In the rows, zero is written as 128.
Each row has a class, written after it.
[126 108 107  86 117 135 135 152 116 125 141 149  99 176 133 122 128 121
 120 168  98 111 128 152 162 117 135 122 164 126 125 117 109 151 119 116
 111 153  99]	Femil
[191 130 144 121 183 142 140 150 158 110 127 120  98 155 179  19 191 120
  89 157 109 189  84 106 125 134 155 170 113 120 155 119 122  83 153  87
 154 112 108]	Kevik
[105 130 145 124 126 132 108 141 154 129 128 101 135 146 101 111 169 123
 105 134 139 133 125 158 117 102 135 114 126 122 112 128 118 107 132 119
 134 117 127]	Pib
[132  75  87  60 156 133 112 112  94 126 143  72 111 189 155 112 191 159
  95 143  83 157 129 107 149  99 135 152 133  52 129 162  91 114 143 118
 155  92 136]	mal
[102 134  99 105 143 111  88 177 117  79 122 138 130  77 129 173  77 178
  77  69 177 149 112 137 135 143 108 114 142 158  95 121 160 167 153 117
  98 155 174]	Femil
[ 94 100 105 118 159 138 141 161  98 113 140 179 100 150 128 141  64 114
 182  92 158  90 139 135 115 171 119 123  68  97 108  87 159 152 106 173
  96 170 108]	rurem
[152  92 183  97 161 166 156 136 144 131 205  78 103 109 180  79 199 108
 117 153  24 141 120 121 151  89 147 164 158  64 148 122 121 144 191  97
 147 109 114]	zudo
[109 118 137 124 117 122 139 111 103 120 158 108 119 162 114 166 149 127
 113 141  91 114 158 154 115  94 135 100 152 114 131 116 102 123 120 135
 109 133 128]	nukiz
[149  93 191 158 154 142 133 119 166 113 159 176 140  94 157 173 201 134
  69 159  22 117 131  69 170 111 113 102 103 101 162 158 105 126  97 134
 141 166 118]	rurem
[ 91 127 108 155 115 129 157  78  87 153 121 124  93 164 122  80  81 136
 177 118 150 112 174 114 125 145 131 141 150 117 159 100 158 117 148 129
 148  51 155]	mal
[136  85  72  80 117 158 108 137 108 147 145  91  91 129 101  92 124 127
  65 100 119 132 121 180 116  93 162 173 112  93 100 123 152 167 162  80
 135 120 114]	rugef
[114  92 172 147 105 129 131 179  92 140 119 102 124 127  82 175 104 152
 110  86 135 108 127 138 134 127 101 123 128 104 110 149 150 154 133 107
 118 148 143]	Pib
[135 142 158 165 122 113  93 129 192 169  86 164 133 125 154 156  83 133
 156  98 175 145 112  90 174 132 129 138 162 135 143 126 128 150 123  78
 126 109 162]	rugef
[ 95 117 121 117  96 142 140  94  99 116 131 108 112 158  88 128 131 109
 133 139 140  86 165 166 110 126  90 115 158 114 124 118 126 154 114 147
 105 135 139]	Pib
[137  85 106 152 128 149 139 150  93 100 132 127 122  85  92  91 166 101
  86 146 115 141 164 160 109  89 152 126 126 102 127 150 156 158 123 154
 117 120 124]	mal
[127 103 117 121 124 147 125 136 119 114 103 126 127 104  69  78 125 103
 108  99 144  88 143 182  92  99 139 126 103 116 100 138 184 172 108 153
  99 134 146]	Femil
[157 168 153 116 145 127 117  94 115  66 124  85 129 130 131  80  66 106
  92 142 160 178 182  94 113 138  99 153 165 102 146 148 157 127 149 200
 144  97 160]	Kevik
[149  89  94  97 170 125 158 158 146  76 186  98 102 124 192 127 211 114
 157 128  91 144 139 138 120 110 129 146 148  81 149 116 101 124 160 146
 129 161 133]	mal
[141 105  96  97 152 113 102 161 126  85  92 106 133 158 130  92 167 173
  97 123 152 130  82 146  86 115 152 122  85  94  99 150 123  76 113 107
 140 174 117]	rugef
[136 111  59 162  87 135 133 121  69  94 107 152 121 107  84 117 112 127
 108 125 153 111 139 143 120 137 130 100 106 126 116 150 146 163 116 165
 112 173 103]	vipe
[101 123 118 149 124 132 151  64 108 155 149  83 147 135  94 151 159 137
 115 142 117 141 162 148 119 116 123 106 122 139 109 119 116 140 134 124
 127 112 150]	zudo
[ 72 104 139 117 113 148 138  58  87 167 122 113  83 128  97  88 148  92
 162 117 140  93 161 189 105 156  98  89 130 113 133 117 158 121 119 122
 109  87 111]	Femil
[105 120  61 134  99 123 127  40 106 153 146  91 128 152  81 125 137 134
 163 140  85 115 155 165  94 107 140 125 134 136 123 143 117  73  96 136
 137 117  99]	nukiz
[135  57  49  90 137 123 137 170  99  93 112 102  90 135 134 135 137 103
  88 188 151 103 133 187  96  90 171 115 151 112 137 116 141 195 142 130
 111 132 177]	nukiz
[129 130 107 139 111 125 116  94 122 198  99  98 131 162 115  76 130 146
 141 119 107 139 109  76 146 119 157 153 128  98 138 164 147 121 111 113
 167 105 117]	vipe
[165 131 101 107 116 132 115 169 154 102  90  95 189 130 120  69 112 118
 131 145 181 149  80 169 125 107 120 140 110 112  80 182 133 229 165 161
 129 154 141]	zudo
[127 127 171 144 128 140 157 113 133 131 110  91 138 143 138 104 146  74
 110 196 138 132 137 134 119 110 122 117 137 120 145 132 146 172 149 143
 105 124 113]	Femil
[113 136 173 137 135 132 127 162 110 145 150 115 131 120 106 130 134 119
 109 161 107 134 158 145 116 104 141 136 157 136 128 117 153 164 118 126
 110 122 125]	rugef
[102 136  50 101 146 132 111  64 114 111 122 105 121 133 130 157 135 129
 147 164 121 108 181  81  96 128 151 148 119 122 145 103 120  42  77 183
 141 126 115]	mal
[158 162  99 155 127 126 116 113 114  88  86 174 154 105  97  84 118 106
  67 241 135 146 172  85 121 160 137 150 121 185 137 146 157 137  76 244
 147 156  94]	nukiz
[125 104 129 135 114 136 154 111 114  87 156  98 113 146 108 138 178 111
  94 126 103 111 163 152 110  95 114 117 152  81 122 135 117 117 130 150
 126 155 138]	Pib
[122 101 143 166 115 142 123 110 141 148 130 166 105  74 173 123 207 142
 152 112 139 114 125 165 153 117 137 148 146 120 136 110 109 169 194  68
 123  84 162]	mal
[166 145 215 219  61 189 188 163 142 193 117 155 152  48  41 223  75 122
 134  69  80  86 174  81 147 144 114 140 117 243 161  89 110 183  77 110
  84 148 125]	Pib
[113 125 181 146 103 126 105 114 148 138  92 147 122 171 113 122  88 123
 118 128 143  60 120  93 160 112 115 109 139  69 133 143 168 166 117 131
 135 129 152]	rugef
[112 146 113 141 118 136 121 152 117 189  80 117 135 128  95 141  90 143
 110 118 198 159 113 144 127 141 168 140 115 146 113 112 133 158 140  87
 113 137 123]	rurem
[138 110  81 101 139 111 111 106 151 147 144 162  82 165 187 171 112 128
 113 147  89 135 117 102 179 143  96 150 166 119 153 118 127 118 121 101
 173 138 150]	nukiz
[ 76  89 152 100 132 116 162 121 109 155 206 123 119  62 141 137 130 157
 205  53  53  77 150 186  90 116 134 147 129  93 118 135 179 134 149 127
 133 149 152]	rurem
[136 137 125 124 118 126 121 145 107 130 134 121 127 145 114 131 124 141
 122 136 115 125 130 152 125  99 135 115 139 127 129 128 126 120 132 104
 132 135 139]	vipe
[112 117  88  91 121 139 112 136 112 151  93 140 141 164 151 112 109 180
 148 138 165 122  91 169 121 120 128 116  95 121  91 139 117 164 133  65
 129 120 131]	Femil
[132 119 176 127 115 126 133 143 151  99 120 127 131  85  99  42 201  79
 114 128 112  92 128 147 137 130 127 134 163  90 111 158 171 181 127 224
 127 177 129]	zudo
[117 120  80 158 114 148 103  73 148 140 161 144 123 129 114 141 184 153
 118 109  45 102 132  95 139  99 157 146 120 119 107 125 105  86  85 129
 149 134  94]	rugef
[147  97  94 127 174  86 167 167 132 137 154 104 128 116 220  87 154 158
 191 159 123 154  94 120  93 120 198 171 114  66 119 152 155 117 182 118
 196  96 138]	zudo
[126 159 136  47 134 113 119 166 123 100 140 130 122 154 141 132 101 116
 105 103 117 103 130  74 140 135 104 130 148  80 162 143 145 177 103 186
 109 149 110]	mal
[128 122 130 117 140 126  65 208  94 111  98  98 136 150  70  92 122  90
  51 174 125 185 103 183 124  95 131 153 133 146  75 144 174  67 113 151
 136 172 105]	vipe
[140 117 140 116 134 128 145 188 138  88 153 136 150  60 177 196 138 129
  71 149 106 142 118 113 151 123 128 108 126 163 123 141 132 198 174 156
 116 170 135]	Femil
[122  93 168 193 124 136 143 115 132 129 157 138 103 144 135 160 189 125
 130 153 116 138 149 172 145 119 117  86 129 138 126 100  84 126 148  86
 116 115 138]	Kevik
[129 139 132  97 106 129 144  98  98 118 108  87 145 199  83  66 124 114
 127 166 103 106 110 100 103 122 130 150 146 116 118 159 127  98 101 180
 121 115 105]	Pib
[151 123 151 125 140 104 107 152 108  81 109 147 117 118  87 118 144 105
  41 163 125 119 159 127 138 124 139 152 161 134 131 129 148 143 108 188
 117 121 154]	zudo
[144 153 209 148 128 160 125 155 138 127 119 122 141 190 145  73 136 109
 134 197 150 135 129 105 149 119 127 144 118  94 138 127  96 165 169 135
 132  74  87]	Pib
[125 126  70  90 154 114 120 155  93 122 167 144 137 156 151 169 100 163
 106 189 144 179 133 179 101  98 146 132 101 164  97  84 108 144 145  60
 114 133 143]	vipe
[112 145 126 177 120 164 158 143  67 144 132 157 107 139 117 164  81 127
 119 131 126 126 164 121 136 156 117 130 109 182 131  78 131 140 123 124
 100 116  86]	Femil
[125  75  91 127 110 167 126 136 106 131 138 127  87 100  91 160 146 105
  87 107 145 111 160 198 149 118 111  88 120 114 114 122 132 208 149 107
 104 132 135]	Femil
[ 94  77  84  66 122 135  94 154 120 168 156 120 131  85 166 174 188 175
  92  86  87 157  78 187 112 123  94 111  74 153 111 134 104 189 118  26
 116 168 110]	vipe
[127 101 112 153 136 108 137 133 115  99 137  88 116 138 129  99 156 135
 155 113 130 134 139 172  86 113 123 126 138  92 123 153 143 123 122 136
 135 136 144]	Kevik
[ 79 127 157 155 115 134 121 111 106 160 137 133 102  87 119 151 103 100
 123  87  96 121 191 120 104 142 115 155 129 141 154 118 168  66  85 151
 152  81 102]	Pib
[153 132 146 106 140 134 122  79 126  98 138 148 150  98 131  48 165 133
  94 114 118 122 128 132 112 135 112 135  50  88 106 190 173 146 142 175
 146 147 107]	Kevik
[120  82 147 132 146 132 123 187 109 119 116 147 120 136  93  61 123 109
 140 175 146 152 161 183 116 127 155 143 124 121  89 114 163 143 110 167
 120 160 117]	nukiz
[125  77 172 119 153 117 146 153 130  96 219 128  76 100 154 153 224 111
 130  95  65 111 177 167 112 105 156 128 123  93 141  72 101 109 160 131
 109 148 121]	vipe
[145 100  26  61 123 109 137  87  90  74 145 108 105 156 141 163 157 152
  99 157 101 126 134 144  98  96 158  79 140 106 131 135  77  47 112 121
 145 157 148]	vipe
[ 77 140  83 109 131 133 102  99 122 139 103 130 113 123 128 159 127  91
 111 127 165  87 137 152 118 149 101 102 103 132 120 113 181 127 111 174
 133 174 132]	nukiz
[122 131 140 162 150 142 129 117 141 138 133 127 123 124 165 108 154 104
 132 155 121 178 134 122 136 122 133 144 152 131 123 115 127 126 142 121
 127  92 117]	Femil
[150  91 106 108 108 121 133 134  65 120 148  98 127 115  51 107 153 173
 126 103 113 140 167 158 102 121 162 127 129 126 103 143 100 162 123 147
 106 117 140]	vipe
[137 146 182 158 113 137 142 109  73 135  98 136 140 142 133 126  96 125
  86 152  85 153 140 102 138 109 147 167 151 172 144 139 122  67 125 111
 100  95  84]	Femil
[130 146  74 110 133 149 146  90 142  92 185 139 127 146 198 170 133 118
 135 172 120 114 136 145 134 116  79 121  95 112 130 104 113 137 192 129
 160 149 127]	mal
[117  86 106 150 100 147 138  93 140 144 134 123 122 133  89 148 125 120
 137 117 146 117 166 169 115  93 147 119 103 101  98 119 118 112 127 102
 136 124 139]	Pib
[ 82  68 150  87 135 112 132 124  41  84 169  75  95 105 103 137 145 109
 110 105  84 128 188 180  91 151  70 114 160 115 127 150 154 148 120 200
  93 102 126]	Femil
[155 117 155 111 142 118 127 136 127 110 124 109 130 133 124  99 155 138
 110 113  81 149 131  87 110 124 129 147 165  55 142 175 117 128  81 171
 141 132 133]	rurem
[ 78 161 167 106 119 157 146  37 146 178 136 144 125 129 144 142 115  99
 213 141 138  49 160  83 149 158  79 104 124  78 143 103 171 145 121 162
 132 151 139]	mal
[ 96  79 127 113 130 147 153  93 114 129 171 149 103 116  85  71 189  97
 124 158  92 113 134 193 106 140 143  99  90 117 103 111 133 125 130 148
 108 152  82]	rurem
[110  79 107 103 140 140 129 200 133  83 140 116 129 106 129  82 184  78
 115  96  99 126 111 172 103 106 106 137 123  86 101 166 170 163  94 182
 107 213  93]	Pib
[171 118 129 104 141 125 118 136  70  75 116 111  99  84 107 114 116  87
  81 179 128 133 155 106 102 160 110 150 142 116 157 142 170 123 118 193
 117 153 112]	vipe
[117 121 140 108 141 118 139 138 144 115 154 116 142  98 157  66 149 115
 182 120 125 148 126 159  85 124 134 126 103 131 150 124 135 149 135 117
  94 158  85]	vipe
[119 131  37 116  72 133 105   4 105 162 115 102 125 147  54 143 101 164
 148  96 112  97 146 129 100 112 127 117 128 107 102 141 119  66  71 109
 152 138 142]	vipe
[ 82 148 210 125 120  98  88 129 158 113 134 150 138  80 135 204 105 137
 106 147 169 135 162 102 157 134 106 108 178 122 135 102 136 150 147 130
  99 144 156]	mal
[123 100  59  90 116  98 114 150  79  88  96 104 109 113  95 107 116 149
 101  79 143 102 130 119  93 166 126 118 124  88 123 174 153 148  80 207
 152 129 128]	zudo
